[[131 126 122 132 125 113 129]
 [130 128 121 134 126 113 128]
 [136 124 124 133 126 108 127]
 [129 128 121 132 128 116 128]
 [129 128 114 138 126 108 128]
 [132 125 125 131 128 113 127]
 [129 128 127 130 128 127 128]
 [129 127 118 137 129 110 126]
 [130 127 112 138 125 105 129]
 [130 127 126 130 127 122 128]
 [130 126 120 137 129 110 125]
 [130 125 121 136 129 108 124]
 [131 126 119 137 125 110 130]
 [130 127 121 133 125 113 129]]
Indices start at 0.
Report the entry in the bottom-left corner.
A: 130
The entry in the top-left corner -> 131
Report the entry at row 0, column 2.
A: 122
The top-right entry -> 129
The bottom-right entry is 129
The entry at row 0, column 1 is 126
The entry directly below the smallest entry: 122
The entry at row 2, column 0 -> 136
The minimum is 105
The entry in row 1 and column 0 -> 130
Report the entry at row 1, column 1.
A: 128
Report the entry in row 1 and column 2.
A: 121
Report the bottom entry of the column that holds the smallest entry.
A: 113

[[125 123 117 122 118 120 118 118 121 124 127 125 133]
 [147 137 133 132 129 122 125 122 123 118 120 115 110]
 [125 116 126 127 128 129 130 133 135 134 134 136 135]
 [129 124 129 132 127 129 131 127 129 125 128 128 134]
 [125 129 130 128 130 131 131 131 130 128 126 133 127]
 [105 114 114 117 124 121 128 130 135 135 144 143 146]
 [132 133 137 140 137 133 132 135 129 128 128 127 132]
 [130 128 131 129 129 133 126 129 125 127 125 129 129]
 [144 144 138 135 135 131 127 121 124 119 117 111 117]
 [124 128 122 131 132 129 130 130 130 134 133 134 141]
 [122 126 126 134 132 136 135 138 140 139 136 144 144]]
Indices start at 0.
The top entry of the column that holds the smallest entry is 125
Which number is the minimum? 105
The entry in the bottom-right corner is 144
Which number is the largest entry? 147
The bottom-left entry -> 122
The entry in row 0 and column 1 -> 123
Which number is the entry just left of the centre entry? 121
Which number is the entry at row 2, column 0? 125
Which number is the entry at row 2, column 2? 126
Which number is the entry in row 0 and column 2? 117
The entry directly above the centre entry -> 131
The top-right entry is 133
The entry just right of the smallest entry: 114
Which number is the entry directly below the smallest entry? 132
The entry just right of the centre entry is 130

[[129 135 124 143 131 151]
 [147 115 136 138 124 138]
 [130 133 122 130 118 131]
 [137 126 113 151 128 136]
 [125 129 107 129 142 141]
 [113 122 119 150 134 133]
 [140 126 117 129 142 122]]
The 3rd entry from the end, reading row by row: 129
Read off the bottom-right entry.
Answer: 122
The smallest entry in the first column: 113
The top-right entry is 151
The entry just right of 150 is 134
The entry in the top-left corner: 129
Read off the entry directly above 128.
Answer: 118
The third entry on the main diagonal -> 122
Read off the fourth entry in reading order.
Answer: 143
Read off the last entry of the smallest entry's row.
Answer: 141
Read off the 2nd entry on the diagonal from the top-right corner.
Answer: 124
Read off the entry directly above the smallest entry.
Answer: 113
Read off the largest entry in the first column.
Answer: 147
Read off the entry directly below the smallest entry.
Answer: 119
The entry just left of the smallest entry -> 129
The entry directly above 125: 137

136	128	119	134	127	125	115
136	129	131	123	113	126	138
132	128	132	127	125	130	125
117	127	130	130	120	128	132
156	127	126	127	122	128	130
125	129	130	130	129	132	125
120	130	126	134	128	127	118
The fifth entry from the end, reading row by row is 126
The entry directly below the largest entry? 125
The last entry, reading row by row -> 118
The top entry of the column that holds the largest entry? 136
The third entry in reading order? 119
The entry in the top-right corner -> 115
The 2nd entry in reading order? 128
The entry directly above the smallest entry? 127
The largest entry in the last column? 138
The first entry in the row that holds the smallest entry? 136
The entry at the centre -> 130
The entry in the bottom-left corner -> 120
The entry just left of the centre entry? 130
The bottom entry of the column that holds the smallest entry: 128
The last entry of the largest entry's row is 130

Read these off the matrix that follows.
1) Which number is the second entry on the main diagonal?
2) Which number is the smallest entry in the last row?
3) Which number is the largest entry in the first row?
4) Which number is the entry just right of the largest entry?
5) Which number is the last entry of the largest entry's row?
6) Which number is the entry just left of the smallest entry?
7) Which number is the 3rd entry on the diagonal from the top-right corner?
8) Which number is the entry directly above the largest entry?
[[143 127 132 126 132 132 126 127 124]
 [125 121 129 134 125 127 125 131 131]
 [127 144 127 110 122 128 153 149 140]
 [126 124 125 127 125 125 126 129 129]
 [118 137 132 120 137 122 135 109 134]
 [123 113 130 121 125 140 134 128 129]
 [126 122 128 131 127 127 129 125 129]
 [136 127 127 133 130 138 130 137 130]
 [125 141 125 126 141 128 126 129 131]
 [121 124 136 130 136 127 118 128 138]
 [127 127 130 130 124 129 124 127 125]
 [137 126 134 128 128 134 130 116 118]]
1) 121
2) 116
3) 143
4) 149
5) 140
6) 135
7) 153
8) 125

[[123 122 132 149 133 136 120]
 [132 129 113 129 121 134 123]
 [132 130 118 130 130 133 134]
 [115 125 131 121 120 129 127]
 [129 125 127 137 110 132 123]
 [105 123 133 122 120 116 109]
 [132 126 129 126 124 125 126]]
The first entry on the main diagonal -> 123
What is the entry just left of 136? 133
The last entry, reading row by row -> 126
What is the 3rd-last entry, reading row by row? 124
What is the centre entry? 121
What is the second largest entry? 137
What is the 4th-last entry, reading row by row? 126
The entry just left of the centre entry -> 131
The entry just left of 116 is 120
The entry directly above the smallest entry: 129
What is the entry just left of the largest entry? 132
The entry directly above 118 -> 113
What is the third entry on the diagonal from the top-right corner? 130
The last entry in the row that holds the largest entry is 120
The entry directly below 105 -> 132
What is the 3rd entry on the main diagonal? 118
The smallest entry in the last column: 109
The 2nd entry on the main diagonal is 129
